Rows and roughly how far along a hidden order each lies, from 0 to 30:
In the rows, 128 means zero.
[115  97 118 160  98 128 118  96 115 135 126 120 132 135 157 103  71 109
 137 123 133 166 126 156 155 109 166 102 130 149 132 130 128 123 115 145
 148 154 121  67  97  71  91 127 126 146 153 106  98 143 129  82  54 150
 121 124 141 151 143 141 137 113 143 149  91 118   1 124  86 117 152 136
  82 131 135 115 149  41 108  16 140  99  46  89 153 123 155  89 164 106
 110 154 139 124 119  63 152 118 123 134 157 128 153 110 122 161 125 171
 134 124 132 140 138 129 132 134 132 125 124 172 110  62 131  46 149 163
 156 151 140 119 125  91 114 116 117 138 189 218 158 227 127 108 117 146
 130  98 121 105  99 122 120 134 171 131 132 114 183 125 127 124 153 120
 126 116 132 143 117  58 167 155 122 120 126 138 167 117 117 107 112 138
 118  70 126  83 232 103 107 115 102 109 128 100 212]
24
[114  88 105 104  95 143 113 122 122 159  97 116 120 137 163 104  47 111
 124 105 128 129 186 146 166 122 129 113 116 129 129 116  64 132 107 145
 134 140 127  68 119  73 141 129 135  87 143 116 101 134 103 113  97 200
 134 120 126 141 186 107 120 156 129 138  95 118   1 130 113 101 120 134
 114 133 138 130 163  77 145  17 123 113  75 105 167 143 127 160 136 125
  99 158  71 121 120  79 138 147 121 126 163 134 149 115 126 161 128  98
 131 142 152 123 137 129 123 136  81 129 125 139 116 122 214  99 106 160
 172 126 127 111 163 158 112 132  69 145 129 212 172 148 133 107 121 108
 141 118 122   1 180 113  96 141 157 145 247 166 187 137 136  84 103 134
 144 105 117 153 108 123 182 126 110 117 126 107 151 142 125 123 108 137
 117  88 166  67 148 138 108 112 148 124 128  99 179]
1
[114  99 109 105 105 149 120 125 120 150 100 118 123 145 171 104  63 108
 125 110 129 138 185 149 176 131 147 110 115 126 129 115  74 129 105 148
 128 140 128  47 110  62 142 128 133 100 139 110 104 133 103 106  84 213
 122 123 127 135 186 109 126 152 128 150  95 115   1 129 102 123 113 133
 101 136 139 128 157  92 133  22 126 114  87  98 174 136 128 144 151 115
 100 164  83 119 122  51 148 142 131 132 209 137 152 111 125 167 126 118
 132 136 169 120 140 130 123 131  95 130 123 129 120 119 203  93 119 145
 172 128 135 108 155 163 114 129  86 149 136 234 160 147 128  96 123 120
 129 112 116   1 161 113 103 148 164 137 243 166 203 134 137  91 122 130
 146 102 117 163 111 112 203 135 113 123 126 102 164 127 127 125 106 141
 129  68 163  82 151 124 109 100 141 123 124  86 183]
4
[123 175 129 115 148 130 120 126 117  86  97 118 127 154 191 100 125 122
 129 138 129  86 181 159 170 159 147 115 131 124 129 123 145 123 115 135
 113 138 128  81 122  73 150 123 118 143 115 118 126 114  94  83  86 166
 109 128 135 127 155 123 135 120 124 153 126 117  95 115 115 173 164 127
 106 138 130 127 144 180 114  59 134 124 114 102 107 118 127 102 158  88
 122 136 144 123 139  38 155 102 148 149 235 135 176 112 126 137 127 148
 136 101 167 109 133 134 120 124 201 144 123 109  81 125 164 115 179 106
 149 127 155 114 144 142 139 113 157 144 156 237 114 140 119 100 110 154
  94 106 115  83  93 132 151 155 161 115 234 121 196 128 134 137 152 124
 138 115 123 152 115  84 165 155 134 140 130 109 162  43 113 126 119 147
 151  91 123 147 132 119 109  92 122 134 113  97 126]
22
[138 111 150 148 131 116 146 135 138 142 152 146 133  97  84 160 153 168
 130 128 128 155  72  94  84 112 109 148 129 130 127 132 138 127 146 116
 127 118 129 197 135 207  96 131 132 127 128 135 145 132 162 172 149  73
 137 130 122 126  81 139 128 128 132 107 148 138 238 136 156 101 109 127
 171 117 122 127  98 117 134 183 125 141 172 156 140 133 112 136  93 153
 143 114 149 134 121 214 101 133 119 112  29 121  88 146 129 102 128 115
 117 133  85 141 118 124 139 124  88 116 127 131 160 154  73 133 119 134
  88 124 106 150  92 107 127 142 135 111  90   1 107 103 129 159 153 113
 135 141 135 209 127 136 116 108  86 125   1 131  61 118 121 147 131 130
 116 153 138 105 158 171  73 108 134 126 126 151  97 176 136 137 136 109
 128 182 117 130 127 127 143 168 116 123 140 173 114]
13
[106  78 189 126 130 153  72 148 116 164 147 160 122 140 181 172 175 224
 134 131 125 181 152  95  45 109 218 134 155 139 130 133 121 122 127 133
 125 128 122 156 151 118 183 126 129 166 141 123 138 153 173 183  28 118
 123 129 125  95 113 124 122 152 120 147 108 124  87 124 136 133 151 134
 188 117 132 138 117 197 118 132 116 129 102 146 137 164 114 147 169 101
 151 110 108 123 113 124 126 104 181 126  30 121 138 102 122  70 135 175
 122 114 183 133 131 124 139 115 132 132 140 157 214 159 133 104 135 146
 126  79 122 129 129 175 122 122 144 119 129 159 109 180 141 116 155 181
 139 133 119 241 115 139 117 133 160 117  39 114 122 139 133 139 129 128
 127 137 128 138  89 149 148 146 108 128 127 110 137  93  91  72 129 117
 150 114 153 145 147 136 157 123 118 125 132 130 147]
11
[120 161 169 118 158 137  96 144 117 103 111 141 124 152 213 125 204 185
 131 146 127 107 160 130 118 150 196 121 142 121 129 121 157 120 120 130
 109 130 128 114 141 121 168 122 119 169 116 121 149 127 130 131  59 144
 107 133 131  99 120 125 133 140 117 154 132 117 145 117 129 185 178 128
 156 125 128 132 121 254  94 114 126 137 128 127 107 128 115 126 157  84
 147 120 152 124 128  73 148  91 171 143 204 129 167 112 125  91 133 173
 129  93 172 108 130 132 128 106 195 144 131 105 134 164 158 131 197  96
 120  96 145 129 118 171 137 114 186 133 139 179  86 126 123 107 130 170
  94 118 112 189  75 137 155 157 135 105 156 128 154 122 135 161 164 126
 135 132 129 155 114 129 157 148 133 147 128 117 151  48 100 106 132 132
 168  95 124 180 131 115 136  96 109 135 120 102 105]
21
[124  83 158 111 126 137 134 154 134 175 152 153 128  99 101 174 151 197
 126 112 125 208 101  73  91 110 126 147 125 118 127 122 103 127 132 124
 119 113 130 168 142 204 133 130 139 112 127 125 143 143 146 198 105 129
 136 131 118 102 101 115 118 176 121 113 131 135 161 138 165  99  93 131
 193 116 128 134 104 170 135 225 118 149 143 168 161 147 106 173 104 145
 144 130 111 126 106 192 109 131 138 112  19 130  90 137 130  84 130  94
 111 148 155 130 124 121 138 120  42 121 127 122 183 188 138 121 114 147
 109  96  91 138 110 163 118 149 111 116  73   5 123  76 133 137 162 110
 137 149 124 168 167 131 104 121 125 128  36 173  96 121 128 125 124 136
 134 144 128 134 146 204 132 107 117 125 123 156 115 167 140 132 130 108
 127 166 148 116 107 121 153 156 128 129 142 165 121]
0
[118 157 179 117 164 142  87 149 118 107 118 147 125 153 207 143 210 193
 130 145 126 106 170 111  99 141 206 131 151 127 129 128 150 122 125 128
 113 128 125 132 148 119 182 121 119 149 112 130 153 130 135 144  61 138
 107 132 130  96 121 126 130 145 114 152 133 121 134 116 137 186 176 127
 160 126 127 136 116 247  98 118 121 137 152 133 102 142 117 132 164  86
 151 106 134 124 130  77 143  86 178 142 162 127 157 108 125  95 133 174
 127  91 179 114 130 130 129 107 202 145 137 114 141 165 147 144 181 102
 124  75 141 124 135 177 137 108 184 128 142 172  84 128 127 110 135 167
 106 122 117 255  90 142 151 151 139 106 137 120 140 131 136 155 148 127
 130 134 127 138  96 129 154 154 129 142 129 105 140  58  98  97 137 132
 169  97 132 183 123 128 144  94 119 135 120 111 107]
19
[122 179 114 117 136 135 109 123 118  96  96 113 122 156 198  96 120 110
 127 136 128  81 192 162 168 155 151 117 135 127 129 125 139 126 113 135
 118 139 128  81 122  54 162 123 117 139 116 125 122 117  99  91  99 166
 112 126 137 121 165 123 134 123 123 149 126 117  85 113 104 170 160 128
  88 138 131 129 150 160 125  17 126 121 113 101 106 120 132 113 161  92
 116 134 126 124 140  44 146 112 146 147 237 132 174 107 127 144 129 150
 140  99 163 113 135 134 117 126 213 143 129 112  86 109 172 135 160 104
 156 121 160 111 154 142 136 117 157 152 157 254 129 134 124 100 104 159
 109 108 119  83 110 125 147 150 164 119 255 118 187 135 135 122 136 125
 136 113 122 143 102  83 162 153 131 141 131 103 152  58 109 119 120 150
 147  86 131 145 116 131 108  87 135 131 113  90 134]
20
[133 104 103 184 102  98 147  93 128 118 140 118 140 112  92  98  60  80
 138 122 133 132  70 149 142 115 119 117 128 153 129 143 152 129 141 128
 155 147 122 134 101 109  48 131 124 144 145 129 106 132 141  82 155  67
 135 123 142 158 113 159 136  67 152 115 119 135  85 125 100  97 129 132
  75 132 123 111 135  17 132  99 139 101  95 104 133 117 165  62 136 139
 117 125 168 135 131 133 140 135  89 126  95 121 122 130 128 164 123 142
 133 140  72 156 127 126 132 143 133 113 126 178 103  39  52  93 127 147
 134 176 134 135 111  47 127 122 123 132 188 119 155 202 130 150 115 128
 144 122 144 136  80 127 129 101 142 134  45  84 114 124 120 140 140 117
 111 129 138  99 147  69  89 150 130 117 129 166 127 163 131 131 131 131
  98 136 102  91 208 121 108 146 109 105 130 141 183]
29
[116 118 111 141 102 131 112 101 114 126 112 111 130 144 167  87  80  71
 133 123 132 131 163 160 168 129 175 102 132 144 131 130 131 126 116 142
 141 151 122  55 103  43 123 126 123 144 144 112 102 119 112  67  95 155
 123 123 140 146 161 135 136 113 137 147 105 115   1 118  92 134 150 132
  63 136 134 119 155  74 113   7 139 102  70  86 140 125 149  90 165 111
 108 150 134 124 128  45 154 122 130 141 209 130 157 108 124 170 126 152
 137 121 142 128 138 132 124 136 159 130 126 154  91  63 136  88 130 148
 168 146 142 118 138  99 123 114 119 142 190 255 155 205 126 106 113 149
 127 100 124  77  99 121 119 138 180 129 186 110 186 133 131 118 148 121
 130 111 126 139 109  57 169 158 123 124 129 121 165 107 115 104 121 150
 127  74 129  97 195 120  99 114 114 116 122  94 197]
22
[134 154  83 167 108 105 155  90 126 105 127 103 138 127 112  81  75  53
 134 130 133 108  98 160 163 128 114 110 119 148 130 136 157 129 134 130
 150 148 124  96  91 125  63 129 121 139 138 122 102 125 114  65 170 103
 126 122 142 165 131 153 140  74 147 131 125 126  95 121  91 123 140 128
  52 136 124 111 150  34 125  86 145 106 104  91 125 101 160  58 131 123
 103 135 170 132 135 103 141 132 110 135 171 123 134 130 126 180 122 141
 137 131  94 144 129 131 129 145 158 120 123 162  69  36  73  92 143 141
 146 187 147 128 126  46 128 118 128 140 181 165 158 182 131 133 105 126
 127 111 139  99  84 121 139 121 146 134 109 100 143 123 122 135 153 117
 122 119 132 114 144  43 107 144 138 123 129 159 140 129 132 138 122 140
 108 115  96  93 200 113  96 131 110 113 127 116 184]
30
[142 154  56 129 108 103 193 104 139 107 114 101 136 110  70  87  64  46
 123 116 133  98  86 156 202 136  41 121  97 119 126 121 120 134 127 126
 130 126 133  87 102 132  47 132 131  93 122 124 115 107  86  82 220 134
 139 124 128 161 138 131 132 105 140 104 139 128 142 137 110 119  89 124
  81 140 125 117 143  20 145 153 137 129 141 110 134  95 141 100  89 157
  94 154 152 133 136 145 127 170  68 127 183 136 110 148 132 184 121  65
 130 147  72 130 125 129 122 145  81 120 113 114  63  77 129 128 112 127
 135 184 130 131 131  87 128 136  97 137 104  66 164  92 116 141 106  71
 123 124 136   1 148 113 117 123  99 143 184 144 149 117 122 108 128 128
 131 118 128 128 162 114 108 134 142 123 127 154 120 156 161 186 115 139
 101 147 112  91 144 116  97 140 136 120 127 126 133]
14
[144 180 137 136 158 112 153 137 139  90 140 139 135 112  97 144 199 140
 129 139 128  96  79 121 112 147  98 146 129 122 125 133 177 127 144 109
 113 114 131 176 138 200 115 128 122 142 108 147 156 112 136 149 178  64
 124 134 127 116  83 143 132 111 126 110 169 135 255 127 151 158 132 121
 153 123 116 129  95 178 122 246 128 153 205 150  96 110 127 116 103 136
 151 102 183 133 135 185 114 115 125 129 100 123 104 143 131  99 128 113
 123 117  97 127 119 127 131 117 161 129 129  99 107 154  56 175 151  93
  81 131 124 143  96 111 143 134 175 117 105  34  94  77 119 152 132 125
 110 145 133 214  96 139 155 123  68 115  17 113   8 118 125 166 144 125
 119 150 140 106 160 149  80 113 151 140 128 146 103 110 131 156 147 119
 146 178  91 180  99 126 144 142 113 133 130 154  65]
22
[136  84 126 163 107 107 159 119 136 154 160 133 139  97  56 138 103 119
 132 114 132 186  54 106  98 102 105 136 121 138 128 136 129 128 143 123
 145 129 126 138 116 187  63 134 136 128 146 127 122 134 143 140 157  74
 141 126 128 143  98 145 129 108 144 105 126 138 149 138 138  81  98 130
 130 118 122 118 113  43 141 207 133 126 130 138 146 122 143 106  99 159
 129 134 157 135 115 193 119 147  92 109  29 119  89 145 128 135 125 105
 120 153  80 154 122 122 138 135  68 112 123 158 140 104  55  97 106 151
 110 154 109 151  94  75 116 139 105 117 112  16 136 141 128 158 141  76
 143 136 137 145 123 126 110 104 107 136   3 116  83 115 120 134 149 125
 117 141 137 100 166 127  85 109 130 116 125 170 110 190 159 143 125 116
 104 166 111  85 186 113 128 173 110 114 142 164 149]
16
[108  38 160 121 106 150  82 143 121 200 136 148 119 128 163 154  96 180
 130 109 126 201 143  95  74  93 201 127 144 140 129 131  83 127 127 140
 146 137 121 123 133 105 168 128 136 121 154 126 115 156 153 170  43 146
 140 124 125 111 145 117 117 158 132 138  90 128  34 132 127  84 111 136
 154 122 135 133 128 109 142  59 113 119  85 139 166 170 119 148 154 130
 131 128  85 122 111 132 117 127 159 119  31 122 125 109 124 101 132 132
 124 137 169 139 135 123 136 129  81 125 149 170 204 138 163  92 102 175
 153  96 103 124 148 149 110 131  85 129 128 178 139 178 145 125 151 151
 161 134 128 165 159 128  92 119 166 137  77 134 126 145 132 103 103 133
 128 125 124 133  96 143 163 132  95 115 126 112 130 169 116  81 124 117
 128 115 173  80 154 148 145 133 137 121 138 137 191]
2
